Below is a small trained network, with its code and all its weights. Each question gives an input and a target symbol and asks what happens when units are switched off, that is, made to give their printed mean instead of their output.

import numpy as np


def w(rows, s, z=0):
    codes = np.array(rows[::2]) - 128.0
    scale = np.full(codes.shape[1], s)
    scale[-1] = z or s
    return codes * scale


def f(y):
    return np.maximum(y, 0)


def softmax(a):
    e = np.exp(a - a.max(-1, keepdims=True))
    return e / e.sum(-1, keepdims=True)


def log_softmax(a):
    a = a - a.max(-1, keepdims=True)
    return a - np.log(np.exp(a).sum(-1, keepdims=True))


def net(x, mask):
    ids = ['δζθλμστφω'.index(c) for c in x.split()]
    T = len(ids)
    res = E[ids] + P[:T]
    u = 0
    for l in range(2):
        q, k, v = (res @ M[l].T for M in (Q, K, V))
        z = softmax(np.where(np.tri(T) > 0, q @ k.T / 3**0.5, -1e9)) @ v
        res = res + np.where(mask[u], z, O[l][:, -1]) @ O[l][:, :-1]
        u += 1
        y = f(res @ A[l][:, :-1].T + A[l][:, -1])
        res = res + np.where(mask[u : u + 16], y, B[l][:, -1]) @ B[l][:, :-1]
        u += 16
    return log_softmax(res[-1] @ U[:, :-1].T + U[:, -1])


Q, K, V, O, A, B = {}, {}, {}, {}, {}, {}
E = w([
[253,157,73,111,163,159,211,112,12,108,78,178],'δ',
[71,59,65,155,138,170,17,208,87,116,184,133],'ζ',
[124,145,163,189,249,49,215,169,119,144,196,105],'θ',
[178,39,178,98,226,172,80,115,179,89,85,199],'λ',
[54,147,96,31,143,198,181,99,82,166,140,76],'μ',
[224,167,188,70,119,20,90,127,144,60,207,79],'σ',
[137,71,126,95,116,188,64,57,36,41,132,79],'τ',
[163,5,92,57,57,129,199,128,126,73,145,200],'φ',
[77,159,126,179,180,78,54,27,161,123,111,87],'ω',
],0.0067)
P = w([
[133,170,188,172,57,148,134,158,124,121,168,102],'0',
[131,71,86,93,205,118,101,100,156,138,116,153],'1',
[140,70,92,98,222,117,112,88,131,107,132,138],'2',
[139,63,97,102,233,111,117,87,112,95,141,134],'3',
[144,69,110,99,241,105,113,88,96,79,148,120],'4',
[145,71,113,96,245,88,123,81,89,66,151,112],'5',
[141,70,123,91,255,86,125,81,67,56,152,102],'6',
],0.0053)
Q[0] = w([
[127,62,104,45,249,78,119,64,78,40,207,97],'L0H0',
[153,178,144,183,40,127,117,203,159,163,83,147],'L0H0',
[134,195,151,221,2,180,129,208,175,217,41,163],'L0H0',
],0.0067)
K[0] = w([
[149,204,214,180,2,147,156,196,117,118,175,103],'L0H0',
[94,86,60,99,212,129,124,65,132,154,90,141],'L0H0',
[106,54,47,76,247,114,109,65,132,142,84,150],'L0H0',
],0.007)
V[0] = w([
[28,176,97,98,12,162,158,154,105,215,150,80],'L0H0',
[70,2,138,158,94,133,41,214,176,98,176,153],'L0H0',
[170,62,96,91,42,141,208,97,121,90,106,206],'L0H0',
],0.0057)
O[0] = w([
[101,146,131,103,115,114,109,94,89,160,214,253,235],'L0H0',
[38,115,128,107,109,119,119,177,163,25,131,144,254],'L0H0',
[142,66,71,150,76,145,192,81,184,114,176,111,166],'L0H0',
],0.0072,0.00093)
A[0] = w([
[78,188,145,152,183,120,92,211,78,152,61,52,133],'L0N0',
[67,87,110,110,150,159,51,156,67,95,133,96,202],'L0N1',
[216,92,1,176,105,159,146,86,82,208,157,89,126],'L0N2',
[26,154,104,95,132,95,96,199,105,51,126,186,91],'L0N3',
[152,132,143,150,183,79,113,70,163,130,137,201,154],'L0N4',
[141,103,105,194,159,137,196,181,171,123,120,43,177],'L0N5',
[118,201,154,191,183,8,107,89,152,121,149,97,231],'L0N6',
[153,150,136,187,207,82,110,77,173,148,55,77,138],'L0N7',
[165,137,163,213,169,99,145,161,102,228,180,106,202],'L0N8',
[90,101,99,187,95,175,185,129,225,64,166,103,155],'L0N9',
[68,127,113,160,170,104,95,250,70,111,153,165,187],'L0N10',
[208,48,100,105,115,131,79,157,88,74,124,176,171],'L0N11',
[74,105,79,99,81,60,168,110,148,109,200,167,127],'L0N12',
[78,90,136,53,149,238,108,147,96,115,132,156,254],'L0N13',
[67,161,94,227,125,129,27,54,145,125,120,104,222],'L0N14',
[172,54,96,99,165,135,124,194,146,66,4,64,195],'L0N15',
],0.0046,0.0021)
B[0] = w([
[83,97,138,179,166,105,177,153,155,166,68,67,154],'L0N0',
[110,130,89,122,145,180,104,144,107,64,83,124,218],'L0N1',
[155,125,2,151,146,141,155,156,64,148,100,123,162],'L0N2',
[159,176,17,135,174,125,139,194,144,109,98,155,160],'L0N3',
[127,69,151,134,162,120,90,84,131,159,182,123,173],'L0N4',
[129,112,132,146,177,119,205,164,186,128,118,123,167],'L0N5',
[101,153,148,179,132,66,95,105,107,122,184,74,157],'L0N6',
[106,107,95,172,153,123,122,109,68,113,100,46,159],'L0N7',
[123,169,103,150,172,94,142,156,118,167,155,143,151],'L0N8',
[62,59,155,169,133,87,187,149,133,113,98,129,166],'L0N9',
[144,154,70,153,172,98,148,173,107,121,118,161,172],'L0N10',
[210,82,101,90,117,166,115,123,127,81,133,162,198],'L0N11',
[81,110,87,117,105,98,150,153,110,96,178,149,171],'L0N12',
[118,89,78,86,161,191,138,130,123,114,101,145,255],'L0N13',
[80,107,88,173,89,146,57,95,92,135,103,97,155],'L0N14',
[150,85,163,100,155,152,170,162,184,94,50,96,217],'L0N15',
],0.0056,0.0053)
Q[1] = w([
[88,141,140,156,153,28,141,127,95,92,145,40],'L1H0',
[119,64,75,84,225,145,157,107,76,87,158,119],'L1H0',
[141,10,45,30,255,179,156,78,49,74,173,148],'L1H0',
],0.0052)
K[1] = w([
[119,234,161,170,58,150,162,163,83,160,136,105],'L1H0',
[128,150,175,170,139,58,122,109,95,98,187,31],'L1H0',
[143,128,201,177,160,7,106,97,89,66,215,2],'L1H0',
],0.0049)
V[1] = w([
[124,64,90,52,110,253,95,84,99,64,74,106],'L1H0',
[207,145,160,37,103,120,156,168,132,107,172,193],'L1H0',
[135,161,169,128,23,88,17,45,133,118,168,113],'L1H0',
],0.0059)
O[1] = w([
[137,220,77,98,51,133,68,13,254,145,152,97,220],'L1H0',
[146,83,114,39,183,200,113,209,144,142,239,43,42],'L1H0',
[135,57,81,4,102,65,56,77,37,70,68,72,3],'L1H0',
],0.0053,0.0057)
A[1] = w([
[125,157,152,152,120,144,173,147,200,93,53,63,156],'L1N0',
[45,227,123,112,121,155,175,107,178,198,150,63,121],'L1N1',
[187,172,114,130,122,133,159,164,171,144,181,179,170],'L1N2',
[136,140,70,144,111,120,163,195,69,86,42,69,118],'L1N3',
[137,181,104,161,242,187,53,93,146,148,123,95,255],'L1N4',
[81,87,122,118,95,105,182,81,171,121,197,136,181],'L1N5',
[170,183,173,83,186,160,111,52,150,163,107,120,207],'L1N6',
[130,147,160,49,140,84,147,108,100,70,57,182,121],'L1N7',
[161,116,125,109,150,117,75,125,65,145,169,199,103],'L1N8',
[140,110,118,115,133,116,96,119,85,139,175,185,107],'L1N9',
[93,104,169,212,174,111,210,203,75,139,160,186,118],'L1N10',
[175,52,145,135,149,86,108,141,51,125,93,144,103],'L1N11',
[164,155,72,79,55,128,37,76,154,95,96,56,124],'L1N12',
[96,98,120,76,172,189,77,136,157,134,140,78,153],'L1N13',
[111,167,29,134,94,95,154,114,112,121,202,134,218],'L1N14',
[166,74,126,48,156,126,129,174,112,96,111,2,157],'L1N15',
],0.0059,0.0025)
B[1] = w([
[95,101,179,103,88,85,85,104,162,201,199,176,215],'L1N0',
[87,162,110,54,139,158,72,107,73,216,218,130,186],'L1N1',
[144,87,71,193,164,132,127,96,168,143,164,122,181],'L1N2',
[111,15,247,145,67,59,123,95,214,150,138,153,178],'L1N3',
[150,240,163,127,57,55,180,194,119,155,131,190,255],'L1N4',
[95,61,144,116,172,177,62,60,139,109,115,78,185],'L1N5',
[151,140,160,109,44,75,161,71,119,192,118,128,188],'L1N6',
[60,179,79,182,102,59,63,165,102,90,105,166,174],'L1N7',
[71,139,150,99,121,134,98,121,104,185,177,136,175],'L1N8',
[100,131,144,99,132,143,94,116,129,169,173,127,164],'L1N9',
[142,146,195,71,141,225,106,113,141,100,78,123,184],'L1N10',
[103,145,118,102,130,131,162,118,2,190,122,101,181],'L1N11',
[181,205,172,69,110,208,104,152,132,75,63,111,154],'L1N12',
[139,150,161,90,88,87,89,177,175,117,186,127,191],'L1N13',
[111,128,47,126,182,168,116,144,49,110,109,73,198],'L1N14',
[177,94,132,122,66,41,204,181,148,117,189,75,153],'L1N15',
],0.0056,0.0077)
U = w([
[254,163,57,197,120,119,238,102,107,165,95,128,157],'δ',
[109,200,59,184,140,119,96,253,154,49,141,177,115],'ζ',
[113,117,205,133,168,196,167,164,94,115,82,137,9],'θ',
[148,107,217,142,72,91,127,108,229,153,146,196,197],'λ',
[87,157,108,75,135,155,90,99,80,209,192,143,117],'μ',
[162,95,141,93,103,44,179,211,121,105,159,50,134],'σ',
[194,189,145,70,92,179,110,114,129,55,56,74,163],'τ',
[127,33,77,157,176,183,104,65,167,66,139,69,72],'φ',
[59,121,108,173,109,51,104,83,93,112,41,154,197],'ω',
],0.0053,0.0011)

Each question gives the input, a string of symbols that net reads in full, and the target symbol t.
The units are the heads (3 rows each of Q, K, V and O) and the neurons (one row each of A and B). Each row of codes is followed by its name. A weight is (code - 128) times the scale printed after its matrix; where a second scale follows, it is the last column's (O, A, B and U).
mask holds one flag per unit, layer by layer, with each layer's heads first. A switched-off unit (its flag False) gives its mean, the last column of its rows in O or B, instead of its output. The means were averaged over made-up inputs and are rounded, as every weight is.
A unit's drop is (log p(t) with every unit on - log p(t) with that unit switched off) / (log p(t) with every unit on - log p(t) with every unit switched off).
The circuit of an input: a set's keep is (log p(t) with only the set's units on - log p(t) with every unit switched off) / (log p(t) with every unit on - log p(t) with every unit switched off). Starting from the 12 units with the biggest drops (on a tie, the unit counted first), units are removed one at a time, each time the one whose removal leaves the highest keep (on an exact tie, the one counted first), for as long as the keep stays at least 0.8.
units of the circuit, in order: the units of the circuit, biggest drop first
most important unit: the unit with the biggest drop
k most important neurons: the k neurons with the biggest drops, biggest first
top k neurons in layer l: the k neurons of layer l with the biggest drops, biggest first
drop of u: that unit's drop, to one decimal
input δ μ μ μ μ λ σ, target σ: top 2 neurons in layer 0 : (L0N6; L0N13)
input μ ω μ μ δ ω λ, target ω: most important unit : L1H0
input μ σ μ μ φ, target σ: units of the circuit, in order : (L1H0; L1N15; L0N13; L0N6)
input μ φ σ, target σ: top 2 neurons in layer 1 : (L1N15; L1N1)
input φ μ θ σ μ ζ, target φ: 2 most important neurons : (L1N4; L0N9)
input μ μ λ λ τ, target τ: top 3 neurons in layer 1 : (L1N12; L1N0; L1N1)
input δ σ μ μ, target δ: units of the circuit, in order : (L0H0; L0N2)
input ζ μ φ θ μ μ, target ζ: units of the circuit, in order : (L0H0; L0N3; L1N6)
input λ μ θ μ, target λ: top 2 neurons in layer 1 : (L1N0; L1N3)
input λ ζ λ μ, target λ: 2 most important neurons : (L1N0; L0N15)
input μ μ λ μ λ μ φ, target μ: 3 most important neurons : (L1N8; L0N15; L1N9)
input φ τ φ μ ζ ζ λ, target φ: top 3 neurons in layer 1 : (L1N5; L1N3; L1N2)
input φ λ λ μ, target φ: top 2 neurons in layer 1 : (L1N5; L1N4)
input ζ ω ζ φ θ, target θ: 2 most important neurons : (L1N10; L0N6)
input λ μ λ λ λ τ, target λ: top 2 neurons in layer 1 : (L1N0; L1N14)
input ζ μ μ μ φ λ λ, target ζ: top 2 neurons in layer 1 : (L1N3; L1N4)
input μ σ δ δ λ μ δ, target σ: most important neuron : (L1N15)
input λ μ ζ ζ δ, target λ: 2 most important neurons : (L1N0; L0N15)
input μ λ θ φ λ, target θ: 2 most important neurons : (L1N10; L0N8)
input λ μ μ φ ζ, target λ: most important neuron : (L1N0)
input ζ λ μ φ μ δ, target ζ: top 2 neurons in layer 0 : (L0N3; L0N10)
input δ μ λ, target δ: 2 most important neurons : (L0N2; L1N3)
input φ μ μ φ μ φ ζ, target φ: 2 most important neurons : (L1N5; L0N9)
input ζ μ σ μ δ μ, target σ: top 3 neurons in layer 1 : (L1N15; L1N3; L1N13)
input ω φ ζ, target ω: top 2 neurons in layer 0 : (L0N14; L0N6)
input σ μ λ ζ, target σ: drop of L1N15 : 0.3
input μ λ φ μ μ μ, target μ: drop of L1N13 : 0.0
input σ λ θ, target σ: drop of L1H0 : 1.0
